Below are the code and all the weights of a small trained network. Each question names an input and a target symbol and asks about switching units off, where a switched-off unit gives its printed mean instead of its output.

import numpy as np


def w(rows, s, z=0):
    codes = np.array(rows[::2]) - 128.0
    scale = np.full(codes.shape[1], s)
    scale[-1] = z or s
    return codes * scale


def f(y):
    return y / 2 * (1 + np.tanh(0.7978845608 * (y + 0.044715 * y**3)))


def softmax(a):
    e = np.exp(a - a.max(-1, keepdims=True))
    return e / e.sum(-1, keepdims=True)


def log_softmax(a):
    a = a - a.max(-1, keepdims=True)
    return a - np.log(np.exp(a).sum(-1, keepdims=True))


def net(x, mask):
    ids = ['ΓΩβεζηλμπστφψ'.index(c) for c in x.split()]
    T = len(ids)
    res = E[ids] + P[:T]
    q, k, v = (res @ M[0].T for M in (Q, K, V))
    z = softmax(np.where(np.tri(T) > 0, q @ k.T / 3**0.5, -1e9)) @ v
    res = res + np.where(mask[0], z, O[0][:, -1]) @ O[0][:, :-1]
    y = f(res @ A[0][:, :-1].T + A[0][:, -1])
    res = res + np.where(mask[1:13], y, B[0][:, -1]) @ B[0][:, :-1]
    return log_softmax(res[-1] @ U[:, :-1].T + U[:, -1])


Q, K, V, O, A, B = {}, {}, {}, {}, {}, {}
E = w([
[58,231,91],'Γ',
[59,101,196],'Ω',
[192,71,101],'β',
[179,66,119],'ε',
[195,73,94],'ζ',
[236,138,85],'η',
[32,117,108],'λ',
[173,41,129],'μ',
[135,118,254],'π',
[148,179,194],'σ',
[246,96,84],'τ',
[142,204,189],'φ',
[94,186,138],'ψ',
],0.017)
P = w([
[47,150,71],'0',
[82,153,88],'1',
[107,147,96],'2',
[131,143,109],'3',
[148,142,120],'4',
[160,135,133],'5',
[176,130,142],'6',
[186,129,153],'7',
[205,127,164],'8',
[216,124,175],'9',
[226,122,182],'10',
[243,122,199],'11',
[247,118,201],'12',
[253,109,203],'13',
],0.0071)
Q[0] = w([
[245,162,105],'h1',
[146,102,96],'h1',
[73,228,93],'h1',
],0.012)
K[0] = w([
[255,239,144],'h1',
[192,90,172],'h1',
[97,136,20],'h1',
],0.0084)
V[0] = w([
[208,162,228],'h1',
[188,253,9],'h1',
[115,52,92],'h1',
],0.0072)
O[0] = w([
[59,169,57,254],'h1',
[152,254,137,103],'h1',
[108,78,214,31],'h1',
],0.0089,0.0015)
A[0] = w([
[116,68,36,32],'n1',
[45,156,201,81],'n2',
[131,126,182,157],'n3',
[233,70,132,63],'n4',
[250,109,153,150],'n5',
[205,140,221,172],'n6',
[114,185,87,128],'n7',
[124,153,145,64],'n8',
[95,42,64,253],'n9',
[19,145,91,160],'n10',
[152,102,163,204],'n11',
[83,109,131,254],'n12',
],0.014,0.0063)
B[0] = w([
[48,248,134,152],'n1',
[78,159,78,180],'n2',
[144,170,71,163],'n3',
[58,65,217,172],'n4',
[45,2,97,208],'n5',
[86,197,99,208],'n6',
[178,41,148,188],'n7',
[103,25,188,126],'n8',
[185,145,146,255],'n9',
[63,196,120,164],'n10',
[182,169,125,184],'n11',
[148,205,115,203],'n12',
],0.0082,0.009)
U = w([
[119,124,115,9],'Γ',
[117,123,107,15],'Ω',
[133,115,149,71],'β',
[211,115,172,168],'ε',
[115,112,141,78],'ζ',
[126,118,116,48],'η',
[77,103,108,97],'λ',
[133,109,191,119],'μ',
[38,164,107,161],'π',
[192,141,123,255],'σ',
[128,113,134,91],'τ',
[252,123,85,193],'φ',
[124,111,136,102],'ψ',
],0.019,0.0067)

Each question gives the input, a string of symbols that net reads in full, and the target symbol t.
The units are the heads (3 rows each of Q, K, V and O) and the neurons (one row each of A and B). Each row of codes is followed by its name. A weight is (code - 128) times the scale printed after its matrix; where a second scale follows, it is the last column's (O, A, B and U).
mask holds one flag per unit, heads first, then neurons. A switched-off unit (its flag False) gives its mean, the last column of its rows in O or B, instead of its output. The means were averaged over made-up inputs and are rounded, as every weight is.
A unit's drop is (log p(t) with every unit on - log p(t) with that unit switched off) / (log p(t) with every unit on - log p(t) with every unit switched off).
The circuit of an input: a set's keep is (log p(t) with only the set's units on - log p(t) with every unit switched off) / (log p(t) with every unit on - log p(t) with every unit switched off). Starting from the 12 units with the biggest drops (on a tie, the unit counted first), units are removed one at a time, each time the one whose removal leaves the highest keep (on an exact tie, the one counted first), for as long as the keep stays at least 0.8.
circuit, biggest first: the units of the circuit, biggest drop first
most important unit: the unit with the biggest drop
top k neurons: the k neurons with the biggest drops, biggest first
drop when u is switched off: that unit's drop, to one decimal
input β ζ λ τ τ φ, target π: top 3 neurons => n6, n9, n2
input μ σ σ η φ ζ Γ Γ β τ τ π λ π, target σ: circuit, biggest first => h1, n5, n4, n11
input μ Ω ε, target μ: circuit, biggest first => n4, h1
input η Γ λ φ Γ π, target π: most important unit => n6
input σ λ ζ Γ λ τ σ λ Γ ζ λ Ω, target π: circuit, biggest first => n2, n7
input η ψ λ σ Γ π ψ σ β Ω σ Γ, target σ: circuit, biggest first => h1, n5
input λ λ Γ ζ, target λ: circuit, biggest first => n5, n4
input ε λ λ μ, target μ: circuit, biggest first => n4, h1
input σ Ω Γ ε π ζ, target π: top 2 neurons => n1, n7
input τ Γ σ λ Ω Ω ζ π λ π, target σ: top 2 neurons => n5, n11
input λ λ β ζ Ω λ λ σ λ π β, target π: circuit, biggest first => n1, h1
input λ φ β Ω σ ε σ φ π λ μ, target π: circuit, biggest first => n1, h1
input φ φ Ω φ φ Γ ζ σ Γ, target σ: circuit, biggest first => h1, n7
input ε η β ψ Ω ζ μ, target μ: circuit, biggest first => n4
input β ζ η λ Γ μ σ, target π: top 3 neurons => n6, n9, n5
input ζ σ φ Γ Ω ε μ ε λ μ σ ε π ε, target π: drop when n6 is switched off => -0.1
input π Ω μ ζ η ψ π Ω λ σ, target π: drop when n6 is switched off => 0.6
input φ φ η β ε τ λ λ ζ, target λ: drop when n9 is switched off => 0.1
